Each row has a class, written after it, and each block has its own classes.
[-19.0 -36.1  -5.7 -38.4 -21.7   5.1   5.4 -26.5  20.9 -13.7  -5.7   2.0
  -3.6   7.8   4.6  -3.2  -3.8  13.5   3.9   0.2   4.7  -2.3  15.9 -26.4
  24.0  -7.1 -24.5   5.4 -12.6   8.7  -7.5  -9.2  22.4  15.1 -12.7   7.3
   8.7   9.6  39.8  -4.1  -4.4   6.4 -27.7   7.2  -6.0 -28.9  -0.1  -2.3
   2.7  26.4] | Q837
[-49.8   0.5  19.1 -16.2   2.1  11.3  -7.0 -25.8  17.2  -9.1 -16.4 -19.9
   8.0   2.9   3.1  -4.8   1.7  -0.8  -2.2  -1.3  -4.0  -2.8  -1.4  12.0
   7.7  -8.2  -5.1  12.5  -1.9  13.0 -17.8   0.5  13.9  13.0  -0.1  -0.7
  -0.8  -0.9   3.9  -0.1  -5.8   6.3  -3.6   1.1  -7.4 -23.9 -22.5  -6.2
   3.4   5.8] | Q110
[ 20.8 -18.0  11.3  -1.9  12.8  -2.4   3.2  -1.9  -4.4   5.9  -0.9 -11.8
  -8.2   3.4  -0.7 -11.1  -5.9  -8.2  16.3  -4.0  -2.9  12.7   2.6  -6.0
  10.2 -18.5 -29.5   4.9  -5.7   3.7   4.9  -1.3  27.9  20.5   0.1  -3.5
  17.9  11.9  32.3  -8.1   5.1   4.1  -8.8   0.7   3.5 -23.9  19.7  -0.8
   4.1  30.0] | Q837
[ 25.4   9.8 -21.5  27.9   5.5  -9.7 -12.9  41.5  -2.9  24.4  -4.9 -42.4
  22.2   3.2   1.6  -8.3  -7.3 -12.6 -20.7 -35.5  -1.6   2.0  -5.3   2.7
 -13.7 -11.2  15.7   1.8   0.0   3.2   7.9  -7.2  57.8 -15.2  16.2 -36.0
  18.0   7.5   9.9  -2.8  -2.4 -13.4  20.4   8.2  -7.5  -2.2  16.3  -4.3
  11.7 -34.3] | Q986
[-56.4 -16.9 -19.7  -5.6  -8.7 -14.2   1.6 -14.8  30.9   8.9  -6.4  24.5
  22.2  24.3  -2.7 -30.1 -17.8   0.4  -8.8 -56.5   8.8  13.3   1.6  -7.9
  48.7 -28.4 -14.3   7.5 -22.9  -4.3 -18.3  -9.7  56.7  41.9  -0.1 -33.7
  10.5  27.0  73.8 -31.2  -1.5 -32.2  -4.7  19.9  -4.4 -73.8 -24.1  -7.7
  37.8  -2.0] | Q110
[ -3.1 -14.3  -8.2 -19.8   3.4  -2.6  16.1   5.0  16.7  12.4   1.4  -1.6
  11.3  -6.6  -3.4 -23.6  10.0 -17.8  10.2  20.6  -1.9  11.7   2.9 -23.3
  23.0 -16.4 -22.8  11.4 -12.3   5.8  12.3 -11.2  35.4  19.9 -13.9 -13.5
  35.8  22.4  68.9 -12.1 -22.7 -24.5 -15.7  -6.5   4.5 -45.6  11.7 -12.2
  -1.8  16.3] | Q837
[ -3.0  -4.5  -3.4 -17.9   3.1   1.2  -1.0   5.8  -0.8   9.8  -0.7  -0.5
  -1.0  -2.1  -8.0 -16.5  -5.8  -9.8   6.2  -3.3  -5.1   4.2  17.7 -13.9
  12.0  -7.5 -19.9  -2.0   0.0   8.0   0.3  -3.9  18.7  21.0 -11.8  -5.6
   7.1   5.1  41.5  -4.8  -4.5   6.6  -0.4   1.8   3.4 -26.5  12.6  -5.0
   5.3   9.7] | Q837
[-22.5   2.3 -16.2   1.6   6.4   2.5  -4.2  17.5  -3.5   7.4   8.1   4.6
  44.0  -8.1  12.1  -3.5  -7.7 -16.8 -16.1 -30.2  -0.3  10.5  -2.8   0.4
  16.0  -9.2  17.4   6.7   2.3  -0.9  -3.3 -13.2   2.1 -17.4 -18.8 -21.9
   7.9  12.9  17.7 -17.4  -7.4 -18.0  26.3   5.1  -1.6 -21.0  20.8  -0.1
   9.1 -25.7] | Q986
[-35.7 -17.0   5.4   0.7   5.0  -1.9 -13.6  -6.2  10.1  -8.8   1.2   8.7
   4.7  22.1 -15.2 -15.5  -6.0  15.6 -10.0   6.3 -10.7   5.9   5.7  12.1
   4.6  -2.9 -21.8   4.1 -17.7  17.0   1.9   3.9  58.9  35.5  21.4   7.1
  -4.0   8.2   0.5 -24.0  -0.5   7.5 -17.9  -8.9   2.5 -19.5 -19.6   0.1
   3.9  10.3] | Q837
[ -5.6 -20.4 -12.5   9.0  -0.1   7.4  -1.0 -24.5  13.0 -20.1  -2.1 -17.1
   0.1   3.1  -3.9 -12.7   2.0  17.1   8.8  37.2  -1.0  11.3   7.9   4.8
   2.3  -6.4 -31.8  11.5 -10.2   2.1   2.0  -1.9  50.2  43.8  13.0   5.2
  -3.8  16.4  -5.5  -8.4  -1.4  20.8 -44.9  -6.6   4.1 -31.9   3.9   2.9
   6.3  33.7] | Q110
[ 73.8  -8.0  -0.1   8.1  -3.1 -23.3 -17.6  11.0  -5.8  11.4 -14.2  -2.2
 -60.7  11.0   3.3 -46.5  -3.0  27.4  17.1  -0.4   4.7   2.8 -52.4 -24.1
 -24.8  12.8 -47.3 -15.8 -20.9   3.4  48.9  13.9  50.7  46.6  42.4   4.3
   3.8  -7.0  19.1 -13.8  -1.7  28.6  -5.2  -0.9  -6.6  10.6  -8.3   4.4
  10.8  25.6] | Q110
[ 40.3  10.7   2.1   0.4  11.8  -8.9   8.1  25.5 -18.7  20.7   1.1  -0.9
  34.4 -12.4  -0.1   2.0  11.5 -30.5  14.4 -22.7   6.8  -2.5 -11.0  -7.0
  -2.5  -8.6  10.1  -1.5   5.5  -2.5   7.3  -5.3 -29.0 -24.4  -3.6 -19.6
 -12.0   5.0   9.5  -9.6   0.4  -9.2  12.9   6.7  -8.4  -8.5  37.6  -6.3
  -5.9 -16.6] | Q986
[-32.7 -25.1  17.2 -14.4  -8.1  11.5   7.1 -24.0  17.8 -13.1  -9.3   4.3
   6.8 -12.2 -14.0   5.1   4.6   5.7  11.5  22.5   8.6  -0.3  15.6  -4.5
   8.0  -9.4 -15.9  22.2   4.9  -1.1  -0.8 -11.1  17.2  27.4  -1.7   5.6
   5.4   8.0  10.6   1.5   3.2  -3.3 -35.9  -5.4   7.0 -29.1 -72.0   0.5
   6.2  39.3] | Q110
[-32.0   7.0 -14.6  33.0  -2.7  -7.6 -10.6  34.1   8.3  35.1  16.6   2.3
  22.3  15.5   1.6 -20.2 -19.5  -5.7 -33.5 -73.2   4.4   0.0   5.0  24.3
  -2.0 -13.8  28.1  -0.5 -14.9  -6.7 -21.3 -24.1  28.4  -0.6 -10.9 -51.7
  17.2  16.1  18.9 -33.8   4.9 -38.9  21.0  20.4  -2.2 -24.8  -8.8 -20.0
  29.4 -47.8] | Q986
[-25.6  -3.1  -4.8 -35.0   3.7   1.2  23.8 -23.4   9.0   3.9 -11.8   1.2
  -5.6  -6.6 -25.6  -5.9  -4.8 -21.0  12.2 -16.5   7.3   1.6  -2.1 -12.7
  39.6  -4.3 -28.5  25.2 -13.0  -6.1   7.8  -6.8   6.4  -3.7  -7.9  -0.2
   6.2  -4.3  41.6   6.2   1.6  -6.9 -10.7  -1.1   7.8 -20.6  -1.0 -13.7
  -4.9   7.2] | Q837
[-22.2 -18.2   3.3  -3.5   6.2  23.3  -0.3 -18.1  23.1  -1.6  -7.9   8.1
  33.2 -16.5   5.9   1.1  -0.9   0.5   6.6  -9.7  -2.5  -6.7  15.0 -10.3
  29.0 -12.1 -24.8  10.9   0.2  -2.4  -4.6  -2.7  30.2  25.7 -14.8  -2.1
   1.6  12.0  37.3  -9.3 -17.7 -14.0 -16.6  10.9  -5.5 -53.6   4.3  -7.8
   6.9  12.3] | Q837
[ -3.7   5.0  19.7   2.5   1.0   2.4  -6.0  -2.0  -4.3  15.4  -1.5  -4.5
  11.3   1.6 -13.5   0.6  -8.1  -7.7   6.7  16.7   6.8  -1.4   6.0  -2.6
   7.6  -8.3  -1.7   3.3  -3.8  -1.5  -5.8   5.6  11.4  28.2   0.1  -1.8
  -1.2  10.1 -18.1  -5.3   0.9   1.4  -1.2  17.3  -5.5 -11.2   6.3   3.2
   6.4   4.6] | Q837
[ -2.0 -17.5  -6.9  -6.5  -8.2  12.7  17.4 -17.4  28.7  -0.2   3.5   5.3
  -5.4   6.9  51.1 -13.8  -4.3   9.5   5.1  22.5   3.9   0.4  -1.4  -6.4
  -0.1  -5.2 -28.2   8.9 -15.5 -11.9   1.5   1.5  35.3  34.7 -14.4  13.7
  13.4   5.6  16.3  -7.5  -5.5  27.7 -29.2   6.8  -0.5 -18.4  -1.3   7.3
 -15.9  30.2] | Q110
[ 34.8  -8.3 -14.0 -26.2  -3.8 -18.5  21.2  14.7   3.2  26.3   5.3  23.7
  14.5  -9.7   2.0 -26.8  26.4 -22.6   1.9 -56.2   7.8 -14.6 -16.9 -39.7
  12.9 -15.0 -18.0  -1.8  -0.4 -19.9  11.5  -9.4  26.8  11.7 -13.8 -21.3
  40.7   4.9  73.8 -17.1 -13.5 -29.8  18.0   4.9 -10.8 -29.3  18.0  66.6
   9.1   5.6] | Q986
[-16.3   4.7 -12.4  11.6  -4.1 -10.4   7.7  28.5  30.9  21.2   6.8  -5.6
  21.9  -0.1   5.3   1.0  -9.5 -19.3 -16.2 -52.7   2.7 -10.3  -1.3   9.5
   7.5 -11.4  23.7  -7.0 -13.9  -3.0 -21.6  -8.8  25.7  -6.6 -13.9 -36.6
  24.0  14.9  31.3 -40.0 -20.1 -35.5  18.1   0.8 -11.1 -24.3  -7.1  -6.8
  13.8 -43.3] | Q986
[-42.7  -4.2 -10.6  -3.6   1.7  11.8   6.4  -5.5  18.7   3.4  -3.8  16.3
  29.1  -2.1  -7.9  -0.2  -3.1 -15.5  -6.6 -26.8   5.4   3.8  10.7  -2.1
  30.2 -14.3  67.5   7.9   3.2 -15.8 -23.5   3.3   1.2  11.8 -19.6 -17.1
   4.0   0.5  34.3  -9.2  -3.8 -26.2  12.2   3.3  -9.8 -38.5 -10.3  -4.5
   2.5  -2.3] | Q110
[  6.2 -15.5   0.1  -3.9  10.7 -17.3  21.5 -14.0   1.6  -0.4 -10.6   8.5
  -9.4  -6.2 -27.8  -3.7  -4.5   0.7   5.0  -7.7   3.8   0.0  -3.7  -7.9
  14.7  -6.6 -18.2   2.2  -7.4  -1.8  16.3 -51.1  20.0  21.3  16.7   8.2
  11.0   2.6  29.6  -3.1  -7.9  23.5  -2.1  11.0 -10.9 -18.7  -3.3  -3.1
   0.4  20.2] | Q837

Next block, with new classes.
[ -4.8  15.7  14.1  15.6 -25.6  -4.7   6.2   9.3   5.4   3.9   6.7 -27.3
 -26.7  37.2   6.3  23.9 -17.6   7.9  -2.0 -17.2   0.9  11.4  -4.6 -21.9
   1.4  -2.2 -29.2 -15.8   2.4  13.6  37.7   8.0  -9.3  -3.9  12.1  -1.3
  10.6  -9.0 -20.0  -8.8  -0.1 -13.4   3.7  -9.0 -26.2  11.2   9.7   0.0
   9.6  -5.4] | Q197
[ -4.4   7.9  17.6   9.6  -6.3   4.1   8.0  12.0  -8.8  -7.0  12.4 -40.1
 -33.4  38.0   2.5  12.2  -0.1  -3.5  -0.5   1.0  16.2  17.2  -8.5 -10.9
  -2.6  14.9 -17.6  -7.1   4.8  -0.8  29.1   3.1  30.7   9.4  11.7   7.1
  11.8  -1.9   9.1 -21.1  -3.3 -14.7 -10.9  36.7 -17.4   5.4   6.3  18.6
  10.3  -6.0] | Q197
[  3.3  23.9  25.0  -2.5 -12.0   8.5   2.9  -7.3   7.8  -6.8  -9.8  -5.8
 -11.2  40.9  -0.5  25.6 -17.5   9.4  -4.1  -4.0   1.1  11.4 -10.6 -20.6
  -4.6 -23.1 -22.6 -10.0  -3.3  -9.4  22.8  13.6  16.3   4.5  10.2   5.0
  -1.8 -19.0  -4.8 -19.4   0.2 -18.3  -1.3 -51.6 -16.3   1.7   7.5  -4.5
  15.1  -0.7] | Q197
[ -6.6  -3.7  25.1  27.1   4.2   4.2   4.8  -8.1  11.6  -9.1  18.3  12.1
 -21.0  55.8   8.3  14.5  -6.4  -1.3 -13.9   3.8   7.9  15.8   0.1 -13.7
  -6.0  38.3 -18.9  -0.4  -9.2   9.9  -3.0 -39.9  20.3  20.5  14.2 -13.1
  -9.3  -1.2   5.8 -22.2  -4.2   0.0 -14.8  52.0 -16.8  19.9   7.7  25.1
  24.3  -7.6] | Q476
[-11.4  -1.4  27.0  16.3   6.3   5.9 -28.0 -11.3  27.4 -12.0 -11.4  35.8
  -6.6  27.1   2.6  10.5  -2.6  -2.3   0.5   9.7   5.9   6.3   4.2 -27.6
  -1.1  19.4 -29.4  -0.2  -4.0 -15.1 -10.2 -20.2  18.3  28.8  12.0 -11.1
 -11.0 -10.6   5.4 -18.7  -7.4  -8.7 -17.4  15.7 -11.9  23.7   3.8   0.5
  19.6  -0.2] | Q476
[ -3.7  32.3   0.7   1.3 -14.3  14.7  -7.8  14.2   5.4  14.7  14.0 -64.6
 -19.2  51.1   0.0  14.1 -16.6 -13.9  -9.4  -6.3  24.8  29.2 -15.3 -16.0
   3.6 -28.5 -36.4   0.9  -4.2  -0.2   1.1  23.6  -1.2   1.2  12.2   9.7
 -10.8 -18.4  -7.2 -42.0  12.1  -8.3   1.8  24.6 -21.6  13.2  10.5   0.1
  -2.2  -4.5] | Q197
[ -2.7  16.7  26.1   0.9 -30.7  -4.8  20.1 -11.3 -13.0 -35.1  30.0 -29.9
 -39.7  16.5  -0.9  31.2 -12.9  15.9  -5.2   7.9   0.0   8.4  -9.1 -33.0
 -10.2  15.1   2.6   1.9  -7.6 -14.2 -13.5  47.9  55.1   2.6   7.8  11.6
  15.2  -5.4 -16.9  -9.3  20.1  -1.2 -27.4 -12.1 -11.2  -7.6   4.8   1.1
  -7.8  -3.6] | Q197
[ -9.9 -43.6 -12.2  26.9  -5.5  -8.5   0.8  -1.2   5.2  -3.4  35.5   1.0
  -8.0 -21.0  13.3 -22.7  14.7 -12.8  -4.2   4.0  -4.4   4.3   9.8  -9.1
   2.7  76.1  -4.5 -11.2  10.6  10.8 -20.5 -19.7  -8.5   3.9  -1.4 -22.1
   0.8   9.5 -24.3   8.2  -6.2  30.3 -20.2  85.5   3.2  18.9   2.9  17.1
   1.5  -1.4] | Q724
[-20.8 -15.8   3.7  19.5 -21.3   0.6  -9.2   4.5   7.5  -6.6  20.2   7.4
 -27.3  -8.2   8.1   7.4  -1.2  -3.2   3.4   1.1  -2.2  13.3   4.7 -29.1
   2.3  45.3 -11.4 -13.3  -1.3  -4.7 -18.4   6.5   5.7  16.1   3.6 -12.3
  -4.8   0.4 -25.5  -4.2   6.0  14.6 -17.5  64.1  -7.8  21.0   7.7  -0.3
  -0.6   1.8] | Q724
[ -8.3  -5.1  -4.1   6.3  -2.7   2.1  -9.3  13.2  -7.8  -7.5  13.6   5.8
 -19.2   1.8   7.6  -0.9   1.9  -3.3   3.2   6.9   9.2  -0.2   8.1  -8.1
   5.8  23.8  10.3   3.0   1.1 -19.7  -1.4  -5.7  -3.1   9.2   5.6   3.5
   0.9   9.2   1.0   0.1   3.6   2.8 -11.9  95.9  -7.8  12.6   7.6   8.2
  -9.0   0.7] | Q724
[ -7.7 -35.9  -8.4  17.2  -8.4  -9.6   7.0  -6.3  -6.7 -10.2  29.5  -9.8
 -11.3 -30.6   6.9 -12.1  24.2  -7.9  -1.2   7.8  -0.5   4.9   6.4  -9.0
   2.5  65.7  -0.8  -5.3   4.3   2.7 -33.6   0.1   5.3   3.4  -2.4 -17.5
   3.4  14.9 -12.6  11.3  -0.2  25.1 -18.5  50.6   2.5   8.1  -0.3  12.8
  -6.8   2.3] | Q724
[-12.2  -4.3  20.3  25.8  37.4  12.7 -24.7  -4.2  24.9  -6.4 -12.3  92.9
   0.0 -13.6   1.1  -0.6 -12.9   7.6   0.6  14.3  -7.6 -10.0  20.1   4.8
  -1.2  16.0  13.2  19.5 -18.1   7.7 -38.9 -57.5   9.4  35.5   3.0 -21.0
 -22.2   8.9  30.2   9.9 -11.1   6.5 -11.6  84.3   7.0  21.6 -16.4   1.3
   5.0   6.0] | Q476
[ -5.5 -10.0   9.4   9.2   9.3  -0.8 -17.6 -18.8   9.2  -1.8 -12.2  59.5
  -3.2   6.5   6.6  -0.5  -2.5   0.5   3.9   8.8  -0.9 -10.1  18.1  13.1
  -4.3   7.8  25.9  15.2  -3.5 -14.0 -10.1 -42.2   0.3  12.8   6.2 -18.6
 -19.2   2.0  -8.4  -1.3  -5.6   5.3  -7.7  38.8  10.7   6.8  -5.5  -7.2
  15.2  -9.5] | Q476
[ -4.5  22.8   7.1   6.4 -25.5   4.6   3.1   9.9  -4.7  -4.1  26.3 -37.4
 -12.2  23.7   6.3  22.1 -19.6   1.1  -5.4 -12.0  -3.0  16.6  -6.6 -21.6
   3.0  -4.6 -21.0   3.8  -8.1   1.7  -7.2  31.3  -4.7 -14.1   1.9  16.9
  13.0  -9.7 -19.0  -5.7  14.0   1.2  -4.7  15.8 -11.9   5.2   9.9  -0.5
  -5.8  -0.5] | Q197
[ -9.2 -20.8  11.8  16.0  -8.0  -4.7  -7.9 -25.4  28.7 -17.3  -0.4  44.5
  -2.4  19.1   8.6   5.3   0.2  -7.5  -4.9   6.6  -4.4   0.7  -6.8 -32.0
 -10.9  36.8 -17.1  -7.5  -4.0 -20.9 -33.8 -14.0  12.3  17.0   2.1 -19.8
 -13.4  -9.6 -18.3  -8.4  -2.6  12.0 -19.7   1.8   5.4  11.6   8.1   0.3
  17.1 -13.4] | Q476
[-13.8 -20.7   9.3  14.1  -6.0 -14.9   1.5 -11.4   2.6 -38.7  -6.2  71.8
  -4.8  -4.3   8.4  18.1   3.7   4.5   6.3   2.5 -29.5 -25.2  15.6 -21.7
  -1.1  66.6   4.9   3.2   0.5 -25.4  -5.8  -4.7   0.6  12.0   0.0  -3.9
  39.9  12.2   4.9  38.4  -1.3   1.0 -21.9  19.8  -3.6   4.2   0.6  10.4
   3.2   2.7] | Q724
